[[141 146 152]
 [129 129 131]]
|
[[141 146 152]]

[[127 124 137 128 124]
 [142 130 128 103 124]
 [125 145 127 144 138]
 [127 105 143 130 117]
 [134 130 129 124 126]
 [131 127 140 125 122]]
|
[[127 124 137 128 124]
 [125 145 127 144 138]
 [134 130 129 124 126]]

[[114 152]
 [112 126]]
|
[[114 152]]

[[136 131 129 116 127 118 142]
 [120 143 117 140 139 130 136]
 [121 125 136 137 127 143 111]
 [133 115 132 120 115 115 123]
 [131 102 116 117 125 135 120]]
|
[[136 131 129 116 127 118 142]
 [121 125 136 137 127 143 111]
 [131 102 116 117 125 135 120]]

[[120 112 132 149 106 151  99 146 103]
 [144 130 113 104 143 102 141 115 145]
 [131 105 144 112 139 124 132 127 101]]
|
[[120 112 132 149 106 151  99 146 103]
 [131 105 144 112 139 124 132 127 101]]

[[127 128 129 126 127 131 124 128 132]
 [108 132 138 119 132 126 118 114 131]
 [118 106 123 139 133 102 141 146 119]
 [127 123 126 126 127 129 124 138 123]
 [122 122 126 109 134 133 112 109 128]
 [130 118 125 137 111 143 127 125 138]
 [125 119 130 125 136 119 130 125 133]]
|
[[127 128 129 126 127 131 124 128 132]
 [118 106 123 139 133 102 141 146 119]
 [122 122 126 109 134 133 112 109 128]
 [125 119 130 125 136 119 130 125 133]]
---
[[109 140 127 132 126 121]
 [150 113 130 106 128 137]
 [124 124 138 106 126 138]
 [139 121 140 116 125 140]
 [121 123 125 154 133 129]]
|
[[121 137 138 140 129]
 [126 128 126 125 133]
 [132 106 106 116 154]
 [127 130 138 140 125]
 [140 113 124 121 123]
 [109 150 124 139 121]]

[[146 135 126 131 132 124 141 133 139 127 106 149 118 136]
 [144 126 100 122 129 124 123 126 131 134 102 127 120 152]]
|
[[136 152]
 [118 120]
 [149 127]
 [106 102]
 [127 134]
 [139 131]
 [133 126]
 [141 123]
 [124 124]
 [132 129]
 [131 122]
 [126 100]
 [135 126]
 [146 144]]

[[149 132 122 136 134 110 102 113 149]
 [122 129 122 130 128 123 126 132 127]
 [120 117 129 131 119 127 122 117 131]]
|
[[149 127 131]
 [113 132 117]
 [102 126 122]
 [110 123 127]
 [134 128 119]
 [136 130 131]
 [122 122 129]
 [132 129 117]
 [149 122 120]]

[[144 113 125 138 118 146 148 149 152 111 133 140 145 105 150]
 [144 143 151 123 113 108 111 112 110 139 126 149 133 112 113]
 [142 142 123 152 125 133 105 129 128 136 142 138 150 135 126]
 [128 127 107 139 147 132 115 110 137 114 130 126 116 107 152]]
|
[[150 113 126 152]
 [105 112 135 107]
 [145 133 150 116]
 [140 149 138 126]
 [133 126 142 130]
 [111 139 136 114]
 [152 110 128 137]
 [149 112 129 110]
 [148 111 105 115]
 [146 108 133 132]
 [118 113 125 147]
 [138 123 152 139]
 [125 151 123 107]
 [113 143 142 127]
 [144 144 142 128]]

[[130 122 134 138  99 131 122 126 126 134 123 117 131]
 [133 131 133 141 114 129 128 127 115 131 133 112 140]
 [134 138 134 135 103 131 134 125 126 140 121 119 130]
 [103 143 118 116 111 119 132 122 116 145 121 131 142]
 [113 143 111 141 103 114 129 119 110 143 110 129 136]]
|
[[131 140 130 142 136]
 [117 112 119 131 129]
 [123 133 121 121 110]
 [134 131 140 145 143]
 [126 115 126 116 110]
 [126 127 125 122 119]
 [122 128 134 132 129]
 [131 129 131 119 114]
 [ 99 114 103 111 103]
 [138 141 135 116 141]
 [134 133 134 118 111]
 [122 131 138 143 143]
 [130 133 134 103 113]]

[[133 149]
 [118 100]
 [112 103]
 [103 149]
 [115 122]
 [136 151]
 [109 133]]
|
[[149 100 103 149 122 151 133]
 [133 118 112 103 115 136 109]]

[[126 123 132 124 132 123 126 126]
 [121 130 121 127 127 128 135 128]
 [122 125 122 128 124 125 130 126]
 [136 128 101 130 134 129 120 126]
 [129 126 126 130 129 127 125 126]
 [113 125 122 123 126 130 129 129]
 [114 134 111 125 125 129 134 129]
 [134 125 127 130 135 127 126 130]
 [118 121 109 122 123 124 129 128]]
|
[[126 128 126 126 126 129 129 130 128]
 [126 135 130 120 125 129 134 126 129]
 [123 128 125 129 127 130 129 127 124]
 [132 127 124 134 129 126 125 135 123]
 [124 127 128 130 130 123 125 130 122]
 [132 121 122 101 126 122 111 127 109]
 [123 130 125 128 126 125 134 125 121]
 [126 121 122 136 129 113 114 134 118]]
---
[[130 129 126 130 130]
 [128 154 137 127 125]
 [129 130 128 130 129]
 [148 121 138 157 150]]
|
[130 127 128 121]

[[122 121 105 134]
 [133 136 105 134]]
|
[134 105]

[[130 132 115 154]
 [134 132 121 120]
 [143 133 113 127]
 [137 122 123 123]]
|
[154 121 133 137]

[[130 104 128 107]
 [128 121 131 131]
 [134 137 120 134]]
|
[107 131 137]

[[129 140 131 134]
 [139 111 134 121]
 [148 103 144 120]]
|
[134 134 103]

[[105 131 137 121]
 [153 141 143 139]]
|
[121 143]

[[126 154 119 153 125]
 [140 124 131 133 128]]
|
[125 133]
---
[[115 108 115 115 130]
 [145 112 103 125 101]
 [116 106 116 115 134]
 [115 130 114 123 123]
 [114 108 110 113 126]]
|
[[112 103]
 [106 116]]

[[140 135 121 157]
 [138 108 113 133]
 [111 138 144 106]
 [144 123 114 147]
 [124 148 138 139]]
|
[[108 113]
 [138 144]]

[[128 128 129 127 127]
 [113 141 149 157 153]
 [129 128 129 128 129]]
|
[[141 149]
 [128 129]]

[[112 123 112 130]
 [141 102 140 145]
 [132 152 138 144]]
|
[[102 140]
 [152 138]]

[[105 124 123]
 [123 133 142]
 [129 132 112]]
|
[[133 142]
 [132 112]]

[[137 126 122 128 130]
 [149 100 114 111 152]
 [101 129 121 152 148]
 [152 155 102 127 104]
 [110 153 147  99 135]]
|
[[100 114]
 [129 121]]
